Here is a tiny trained network, its code and every weight. The questions are about switching its units off for an input and a class, where a switched-off unit gives its printed mean instead of its output.

import numpy as np


def w(rows, s, z=0):
    codes = np.array(rows[::2]) - 128.0
    scale = np.full(codes.shape[1], s)
    scale[-1] = z or s
    return codes * scale


def f(y):
    return y / 2 * (1 + np.tanh(0.7978845608 * (y + 0.044715 * y**3)))


def log_softmax(a):
    a = a - a.max(-1, keepdims=True)
    return a - np.log(np.exp(a).sum(-1, keepdims=True))


def net(x, mask):
    res = np.array(x, float).reshape(1, 4) / 4 @ E
    y = f(res @ A[0][:, :-1].T + A[0][:, -1])
    res = res + np.where(mask, y, B[0][:, -1]) @ B[0][:, :-1]
    return log_softmax(res[-1] @ U[:, :-1].T + U[:, -1])


A, B = {}, {}
E = w([
[106,136,135,225,214,185,45],'x0',
[118,149,113,254,22,149,164],'x1',
[235,223,169,144,145,127,161],'x2',
[196,28,123,132,130,237,174],'x3',
],0.009)
A[0] = w([
[74,76,184,90,195,104,149,127],'n1',
[55,95,77,155,62,160,127,133],'n2',
[108,146,115,81,56,126,210,124],'n3',
[85,142,159,218,84,145,219,127],'n4',
[182,60,85,101,107,253,176,74],'n5',
[114,147,149,190,55,108,117,79],'n6',
[138,112,101,129,139,155,140,2],'n7',
[209,212,164,165,89,111,92,167],'n8',
[99,201,120,116,86,2,37,31],'n9',
[71,99,74,91,131,162,89,164],'n10',
[97,74,147,87,72,106,144,139],'n11',
[145,105,180,84,54,97,225,102],'n12',
[83,176,177,199,146,212,57,72],'n13',
[152,169,176,146,155,131,216,106],'n14',
[25,69,52,97,57,63,52,196],'n15',
[69,185,152,145,73,104,101,57],'n16',
[132,145,76,174,61,133,134,25],'n17',
[153,81,171,76,79,222,132,24],'n18',
[55,80,82,142,123,113,130,70],'n19',
[169,102,91,94,100,42,211,104],'n20',
[131,139,187,29,168,106,35,77],'n21',
[138,141,124,9,200,177,91,46],'n22',
[120,132,111,77,61,91,162,62],'n23',
[108,174,146,120,104,38,113,36],'n24',
[188,132,165,80,131,109,90,113],'n25',
[121,123,155,193,196,176,67,122],'n26',
[202,202,149,132,167,122,169,242],'n27',
[202,194,190,128,113,72,133,121],'n28',
[180,82,168,118,108,176,167,62],'n29',
[213,196,188,136,139,165,148,54],'n30',
[200,37,193,147,104,164,133,56],'n31',
],0.01,0.0055)
B[0] = w([
[157,105,126,129,101,144,189,170],'n1',
[130,113,133,107,108,172,179,186],'n2',
[139,94,72,139,153,81,107,199],'n3',
[211,119,146,115,51,128,195,207],'n4',
[92,178,201,72,125,90,92,208],'n5',
[185,132,154,137,85,103,182,181],'n6',
[115,170,166,165,245,103,180,121],'n7',
[114,129,128,95,122,163,159,224],'n8',
[79,175,196,75,140,67,94,223],'n9',
[128,140,101,119,138,168,171,177],'n10',
[132,142,84,150,176,168,90,180],'n11',
[122,79,63,164,180,84,94,211],'n12',
[127,47,72,169,171,60,113,199],'n13',
[96,113,114,96,163,166,186,173],'n14',
[116,140,114,108,145,187,154,247],'n15',
[117,136,179,109,124,94,166,176],'n16',
[194,96,166,166,119,133,187,159],'n17',
[101,157,170,106,188,86,140,164],'n18',
[75,135,141,152,163,185,202,163],'n19',
[120,85,71,165,159,80,110,200],'n20',
[195,92,150,129,82,104,205,192],'n21',
[207,120,144,155,88,113,206,186],'n22',
[110,90,106,175,150,107,141,175],'n23',
[74,139,175,132,141,114,105,176],'n24',
[162,112,112,145,133,147,150,157],'n25',
[95,90,61,158,160,58,55,194],'n26',
[112,115,97,109,136,202,119,234],'n27',
[93,123,108,106,157,181,163,206],'n28',
[93,133,172,117,152,114,120,168],'n29',
[88,132,105,137,163,146,176,192],'n30',
[88,176,192,99,126,71,120,172],'n31',
],0.011,0.012)
U = w([
[120,89,61,184,188,57,118,106],'0',
[70,173,246,87,152,74,137,130],'1',
[228,110,171,139,92,123,204,110],'2',
[73,131,109,110,174,248,179,77],'3',
[123,122,86,84,107,179,115,253],'4',
[161,161,151,136,99,112,93,110],'5',
],0.015,0.019)

Each question gives the input, the list of numbers given to net, and the class t.
The units are the neurons (one row each of A and B). Each row of codes is followed by its name. A weight is (code - 128) times the scale printed after its matrix; where a second scale follows, it is the last column's (A, B and U).
mask holds one flag per neuron, in row order. A switched-off neuron (its flag False) gives its mean, the last column of its row in B, instead of its output. The means were averaged over made-up inputs and are rounded, as every weight is.
A unit's drop is (log p(t) with every unit on - log p(t) with that unit switched off) / (log p(t) with every unit on - log p(t) with every unit switched off).
The circuit of an input: a set's keep is (log p(t) with only the set's units on - log p(t) with every unit switched off) / (log p(t) with every unit on - log p(t) with every unit switched off). Starting from the 12 units with the biggest drops (on a tie, the unit counted first), units are removed one at a time, each time the one whose removal leaves the highest keep (on an exact tie, the one counted first), for as long as the keep stays at least 0.8.
circuit, biggest first: the units of the circuit, biggest drop first
most important unit: the unit with the biggest drop
top k neurons: the k neurons with the biggest drops, biggest first
drop of u: that unit's drop, to one decimal
input [-7,2,-6,8], class 1: most important unit	n5
input [-3,-8,6,0], class 2: top 2 neurons	(n22, n21)
input [8,-8,-7,3], class 0: top 3 neurons	(n26, n4, n13)
input [4,6,-6,-3], class 2: top 3 neurons	(n4, n6, n27)
input [-4,-7,-6,-6], class 2: top 3 neurons	(n21, n22, n1)
input [-5,-6,4,-3], class 2: top 4 neurons	(n21, n22, n26, n13)
input [-6,-2,-2,7], class 1: top 3 neurons	(n5, n31, n18)
input [-8,-4,2,-8], class 0: top 4 neurons	(n20, n12, n3, n23)
input [-3,-5,7,-4], class 3: top 2 neurons	(n28, n27)
input [-7,6,5,8], class 1: top 3 neurons	(n5, n31, n29)
input [-2,2,-1,-1], class 4: top 2 neurons	(n13, n21)
input [-3,2,-6,-5], class 3: drop of n2	0.1
input [7,1,5,3], class 0: drop of n26	0.2
input [-2,-7,-6,5], class 2: circuit, biggest first	(n22)
input [-8,-3,6,-8], class 0: drop of n23	0.3
